Below are the code and all the weights of a small trained network. Each question names an input and a target symbol and asks about switching units off, where a switched-off unit gives its printed mean instead of its output.

import numpy as np


def w(rows, s, z=0):
    codes = np.array(rows[::2]) - 128.0
    scale = np.full(codes.shape[1], s)
    scale[-1] = z or s
    return codes * scale


def f(y):
    return np.maximum(y, 0)


def softmax(a):
    e = np.exp(a - a.max(-1, keepdims=True))
    return e / e.sum(-1, keepdims=True)


def log_softmax(a):
    a = a - a.max(-1, keepdims=True)
    return a - np.log(np.exp(a).sum(-1, keepdims=True))


def net(x, mask):
    ids = ['αβθλξπστω'.index(c) for c in x.split()]
    T = len(ids)
    res = E[ids] + P[:T]
    u = 0
    for l in range(2):
        q, k, v = (res @ M[l].T for M in (Q, K, V))
        z = softmax(np.where(np.tri(T) > 0, q @ k.T / 2**0.5, -1e9)) @ v
        res = res + np.where(mask[u], z, O[l][:, -1]) @ O[l][:, :-1]
        u += 1
        y = f(res @ A[l][:, :-1].T + A[l][:, -1])
        res = res + np.where(mask[u : u + 4], y, B[l][:, -1]) @ B[l][:, :-1]
        u += 4
    return log_softmax(res[-1] @ U[:, :-1].T + U[:, -1])


Q, K, V, O, A, B = {}, {}, {}, {}, {}, {}
E = w([
[236,178,154,160,140],'α',
[89,172,39,76,159],'β',
[184,89,66,103,126],'θ',
[147,183,180,166,180],'λ',
[157,152,253,18,135],'ξ',
[114,202,146,150,84],'π',
[143,78,209,192,144],'σ',
[240,149,150,156,172],'τ',
[115,130,101,209,137],'ω',
],0.015)
P = w([
[37,135,131,117,170],'0',
[96,107,87,186,107],'1',
[123,157,76,194,97],'2',
[145,189,75,177,98],'3',
[137,195,94,147,89],'4',
[162,232,79,143,94],'5',
[180,228,62,180,111],'6',
[194,236,77,168,95],'7',
[212,253,86,159,97],'8',
],0.0053)
Q[0] = w([
[254,151,141,246,174],'0.h1',
[34,73,166,64,183],'0.h1',
],0.0096)
K[0] = w([
[127,163,199,100,2],'0.h1',
[116,92,50,119,183],'0.h1',
],0.0095)
V[0] = w([
[144,68,155,225,199],'0.h1',
[253,144,138,73,168],'0.h1',
],0.006)
O[0] = w([
[95,119,114,226,212,109],'0.h1',
[254,110,173,36,145,252],'0.h1',
],0.0076,0.0026)
A[0] = w([
[211,72,150,222,149,109],'0.n1',
[187,54,253,129,45,255],'0.n2',
[23,179,211,106,215,160],'0.n3',
[141,109,145,144,123,112],'0.n4',
],0.0061,0.0046)
B[0] = w([
[200,46,161,123,206,206],'0.n1',
[174,181,40,138,142,254],'0.n2',
[121,149,171,254,162,169],'0.n3',
[179,205,129,163,79,132],'0.n4',
],0.0074,0.0049)
Q[1] = w([
[218,187,3,189,159],'1.h1',
[11,105,138,85,134],'1.h1',
],0.0063)
K[1] = w([
[101,254,141,74,134],'1.h1',
[127,77,178,156,178],'1.h1',
],0.0075)
V[1] = w([
[159,107,244,179,230],'1.h1',
[68,214,228,153,2],'1.h1',
],0.0075)
O[1] = w([
[130,141,248,35,22,140],'1.h1',
[214,166,72,207,2,4],'1.h1',
],0.0077,0.0042)
A[1] = w([
[161,67,176,109,154,1],'1.n1',
[176,89,136,144,169,190],'1.n2',
[139,165,195,183,197,127],'1.n3',
[2,144,230,165,161,160],'1.n4',
],0.0088,0.0064)
B[1] = w([
[236,36,136,254,235,162],'1.n1',
[43,204,130,62,120,254],'1.n2',
[156,176,141,131,64,218],'1.n3',
[23,126,141,166,113,178],'1.n4',
],0.0085,0.0084)
U = w([
[215,100,162,62,76,1],'α',
[97,196,76,88,163,195],'β',
[121,31,160,38,135,219],'θ',
[94,128,186,101,79,35],'λ',
[177,121,175,18,3,206],'ξ',
[196,102,67,209,11,162],'π',
[150,44,151,195,116,126],'σ',
[219,80,192,145,165,8],'τ',
[106,115,90,175,145,52],'ω',
],0.0061,0.0052)

Each question gives the input, a string of symbols that net reads in full, and the target symbol t.
The units are the heads (2 rows each of Q, K, V and O) and the neurons (one row each of A and B). Each row of codes is followed by its name. A weight is (code - 128) times the scale printed after its matrix; where a second scale follows, it is the last column's (O, A, B and U).
mask holds one flag per unit, layer by layer, with each layer's heads first. A switched-off unit (its flag False) gives its mean, the last column of its rows in O or B, instead of its output. The means were averaged over made-up inputs and are rounded, as every weight is.
A unit's drop is (log p(t) with every unit on - log p(t) with that unit switched off) / (log p(t) with every unit on - log p(t) with every unit switched off).
The circuit of an input: a set's keep is (log p(t) with only the set's units on - log p(t) with every unit switched off) / (log p(t) with every unit on - log p(t) with every unit switched off). Starting from all 10 units, units are removed one at a time, each time the one whose removal leaves the highest keep (on an exact tie, the one counted first), for as long as the keep stays at least 0.8.
units of the circuit, in order: the units of the circuit, biggest drop first
k most important neurons: the k neurons with the biggest drops, biggest first
k most important neurons of layer l: the k neurons of layer l with the biggest drops, biggest first
drop when u is switched off: that unit's drop, to one decimal
input λ σ θ τ α τ ω, target θ: most important neuron -> (0.n1)
input ω λ ω τ λ, target λ: units of the circuit, in order -> (1.n4; 1.h1; 0.h1; 0.n3)
input σ λ τ π θ λ σ, target π: 2 most important neurons -> (0.n2; 0.n1)
input π θ τ β τ λ ξ θ λ, target ξ: units of the circuit, in order -> (0.h1; 1.n3)
input θ λ β τ θ β σ ξ, target β: 3 most important neurons of layer 0 -> (0.n2; 0.n1; 0.n3)
input θ π π β σ, target π: units of the circuit, in order -> (1.h1; 0.h1; 0.n2)
input θ τ θ θ β σ, target β: units of the circuit, in order -> (1.h1; 1.n2; 0.n2)
input λ λ τ β θ θ θ θ π, target π: units of the circuit, in order -> (1.h1; 1.n2; 0.n1)
input τ π τ, target π: units of the circuit, in order -> (1.h1; 0.n1)
input τ τ π ξ λ λ λ ω σ, target ξ: units of the circuit, in order -> (1.h1; 0.h1)
input τ π λ λ, target π: 4 most important neurons -> (0.n1; 1.n2; 0.n3; 1.n3)
input τ θ θ λ, target λ: 3 most important neurons -> (1.n4; 1.n3; 0.n3)
input ω τ π θ ω, target π: units of the circuit, in order -> (1.h1; 0.n1)
input θ θ β τ, target β: units of the circuit, in order -> (1.n2; 1.h1)
input τ θ α ξ τ ω λ σ, target ξ: 2 most important neurons -> (0.n2; 1.n2)
input λ τ λ, target ξ: units of the circuit, in order -> (1.h1)
input θ σ θ π π π λ θ β, target π: 2 most important neurons -> (1.n2; 0.n1)
input λ θ θ θ α τ, target τ: 2 most important neurons of layer 1 -> (1.n1; 1.n4)
input τ θ τ, target τ: 2 most important neurons of layer 1 -> (1.n1; 1.n3)
input θ τ ω π λ λ π π θ, target π: most important neuron of layer 0 -> (0.n1)
input λ λ τ, target ξ: 2 most important neurons of layer 0 -> (0.n3; 0.n2)
input θ π θ θ τ θ τ, target π: 2 most important neurons -> (0.n1; 1.n3)
input ξ ω θ, target ξ: 2 most important neurons -> (0.n3; 1.n1)
input θ β θ α, target β: 2 most important neurons of layer 1 -> (1.n2; 1.n1)
input ξ θ θ θ τ θ α α α, target ξ: 3 most important neurons of layer 0 -> (0.n2; 0.n3; 0.n1)
input θ θ θ θ θ λ β σ α, target β: drop when 0.n1 is switched off -> 0.1
input λ τ π, target π: drop when 0.n1 is switched off -> 0.3
